Below are the code and all the weights of a small trained network. Each question names an input and a target symbol and asks about switching units off, where a switched-off unit gives its printed mean instead of its output.

import numpy as np


def w(rows, s, z=0):
    codes = np.array(rows[::2]) - 128.0
    scale = np.full(codes.shape[1], s)
    scale[-1] = z or s
    return codes * scale


def norm(h):
    return h / np.sqrt((h * h).mean(-1, keepdims=True) + 1e-5)


def f(y):
    return np.maximum(y, 0)


def softmax(a):
    e = np.exp(a - a.max(-1, keepdims=True))
    return e / e.sum(-1, keepdims=True)


def log_softmax(a):
    a = a - a.max(-1, keepdims=True)
    return a - np.log(np.exp(a).sum(-1, keepdims=True))


def net(x, mask):
    ids = ['αβγδεζηθμξπστφψω'.index(c) for c in x.split()]
    T = len(ids)
    res = E[ids] + P[:T]
    u = 0
    for l in range(2):
        q, k, v = (norm(res) @ M[l].T for M in (Q, K, V))
        z = softmax(np.where(np.tri(T) > 0, q @ k.T / 3**0.5, -1e9)) @ v
        res = res + np.where(mask[u], z, O[l][:, -1]) @ O[l][:, :-1]
        u += 1
        y = f(norm(res) @ A[l][:, :-1].T + A[l][:, -1])
        res = res + np.where(mask[u : u + 8], y, B[l][:, -1]) @ B[l][:, :-1]
        u += 8
    return log_softmax(norm(res)[-1] @ U[:, :-1].T + U[:, -1])


Q, K, V, O, A, B = {}, {}, {}, {}, {}, {}
E = w([
[98,99,151],'α',
[131,129,147],'β',
[133,55,150],'γ',
[69,158,213],'δ',
[251,73,150],'ε',
[126,197,148],'ζ',
[127,129,146],'η',
[117,108,147],'θ',
[132,113,62],'μ',
[105,187,131],'ξ',
[133,131,146],'π',
[161,69,116],'σ',
[138,111,158],'τ',
[137,130,146],'φ',
[136,122,61],'ψ',
[140,113,156],'ω',
],0.026)
P = w([
[106,181,57],'0',
[249,43,254],'1',
[94,54,160],'2',
[70,13,172],'3',
[128,200,192],'4',
[111,88,130],'5',
[32,13,153],'6',
[132,213,183],'7',
[132,176,56],'8',
],0.0094)
Q[0] = w([
[252,154,55],'L0H1',
[185,120,183],'L0H1',
[170,23,57],'L0H1',
],0.011)
K[0] = w([
[138,255,70],'L0H1',
[47,106,61],'L0H1',
[135,151,126],'L0H1',
],0.013)
V[0] = w([
[54,48,137],'L0H1',
[38,189,97],'L0H1',
[131,255,31],'L0H1',
],0.0073)
O[0] = w([
[76,9,159,191],'L0H1',
[146,149,206,79],'L0H1',
[140,92,135,4],'L0H1',
],0.014,0.0043)
A[0] = w([
[48,93,149,176],'L0N1',
[202,123,193,130],'L0N2',
[230,102,168,187],'L0N3',
[91,175,224,118],'L0N4',
[111,170,31,205],'L0N5',
[134,10,131,115],'L0N6',
[110,172,108,165],'L0N7',
[92,74,71,4],'L0N8',
],0.011,0.0033)
B[0] = w([
[123,136,172,246],'L0N1',
[124,95,171,184],'L0N2',
[136,116,99,206],'L0N3',
[55,91,18,181],'L0N4',
[2,123,93,176],'L0N5',
[152,187,87,253],'L0N6',
[64,65,96,153],'L0N7',
[175,88,253,173],'L0N8',
],0.0068,0.0072)
Q[1] = w([
[130,21,126],'L1H1',
[166,119,108],'L1H1',
[72,254,103],'L1H1',
],0.0093)
K[1] = w([
[87,137,130],'L1H1',
[68,11,167],'L1H1',
[186,176,146],'L1H1',
],0.012)
V[1] = w([
[230,91,91],'L1H1',
[254,157,228],'L1H1',
[105,67,114],'L1H1',
],0.0086)
O[1] = w([
[234,125,85,91],'L1H1',
[97,116,192,5],'L1H1',
[92,2,119,222],'L1H1',
],0.0089,0.003)
A[1] = w([
[165,119,133,254],'L1N1',
[117,138,78,143],'L1N2',
[168,160,60,127],'L1N3',
[210,79,173,124],'L1N4',
[42,69,120,79],'L1N5',
[132,112,199,115],'L1N6',
[176,247,128,19],'L1N7',
[23,106,198,104],'L1N8',
],0.011,0.004)
B[1] = w([
[81,191,164,185],'L1N1',
[117,136,138,156],'L1N2',
[105,108,146,157],'L1N3',
[60,145,62,185],'L1N4',
[182,178,168,252],'L1N5',
[187,254,154,163],'L1N6',
[177,88,157,150],'L1N7',
[200,119,102,254],'L1N8',
],0.0088,0.0074)
U = w([
[60,63,212,103],'α',
[155,174,173,57],'β',
[97,24,150,224],'γ',
[44,127,217,88],'δ',
[253,130,49,33],'ε',
[110,208,138,102],'ζ',
[127,132,186,136],'η',
[105,96,186,108],'θ',
[135,97,90,239],'μ',
[87,198,152,167],'ξ',
[166,194,172,116],'π',
[171,47,44,96],'σ',
[127,145,127,142],'τ',
[199,216,159,252],'φ',
[157,134,66,66],'ψ',
[148,160,123,112],'ω',
],0.013,0.0033)

Each question gives the input, a string of symbols that net reads in full, and the target symbol t.
The units are the heads (3 rows each of Q, K, V and O) and the neurons (one row each of A and B). Each row of codes is followed by its name. A weight is (code - 128) times the scale printed after its matrix; where a second scale follows, it is the last column's (O, A, B and U).
mask holds one flag per unit, layer by layer, with each layer's heads first. A switched-off unit (its flag False) gives its mean, the last column of its rows in O or B, instead of its output. The means were averaged over made-up inputs and are rounded, as every weight is.
A unit's drop is (log p(t) with every unit on - log p(t) with that unit switched off) / (log p(t) with every unit on - log p(t) with every unit switched off).
k most important neurons: the k neurons with the biggest drops, biggest first
top k neurons in layer l: the k neurons of layer l with the biggest drops, biggest first
drop when u is switched off: that unit's drop, to one decimal
input γ γ π ε σ, target γ: 4 most important neurons	(L1N8; L0N8; L0N4; L1N6)
input φ α γ ξ φ σ γ ψ, target φ: most important neuron	(L0N4)
input ε β σ β φ, target ε: top 3 neurons in layer 0	(L0N6; L0N4; L0N1)
input σ ω α φ φ, target σ: 2 most important neurons	(L0N4; L1N1)
input γ σ φ φ φ, target γ: 2 most important neurons	(L0N4; L0N6)
input γ φ π φ τ γ ψ θ, target γ: 3 most important neurons	(L0N4; L1N1; L1N8)
input σ ζ σ μ δ ε ω φ, target σ: top 3 neurons in layer 0	(L0N4; L0N6; L0N2)
input ε φ ζ θ π, target ε: 3 most important neurons	(L1N8; L1N1; L0N4)
input σ ε ξ η η, target σ: top 3 neurons in layer 0	(L0N4; L0N6; L0N5)
input φ δ σ τ ψ, target φ: 2 most important neurons	(L1N7; L1N8)
input φ ω φ δ ψ π ε γ, target φ: top 2 neurons in layer 1	(L1N6; L1N8)
input φ σ τ ε φ ξ δ γ, target φ: 3 most important neurons	(L0N4; L1N5; L0N1)
input γ π ω φ σ, target γ: 3 most important neurons	(L1N8; L0N8; L0N4)
input φ ε ξ τ σ, target φ: top 4 neurons in layer 0	(L0N4; L0N5; L0N2; L0N7)
input γ θ ξ η φ, target γ: top 2 neurons in layer 1	(L1N6; L1N1)
input γ φ σ γ π, target γ: 3 most important neurons	(L0N4; L1N6; L0N6)
input φ π β γ γ σ γ μ, target φ: top 2 neurons in layer 1	(L1N7; L1N8)
input φ φ μ η β ξ ω μ, target φ: 2 most important neurons	(L0N4; L1N7)
input δ σ ω, target φ: top 3 neurons in layer 1	(L1N8; L1N6; L1N5)
input σ π φ, target φ: drop when L0N8 is switched off	0.2
input φ μ μ φ θ, target φ: drop when L1N8 is switched off	0.3
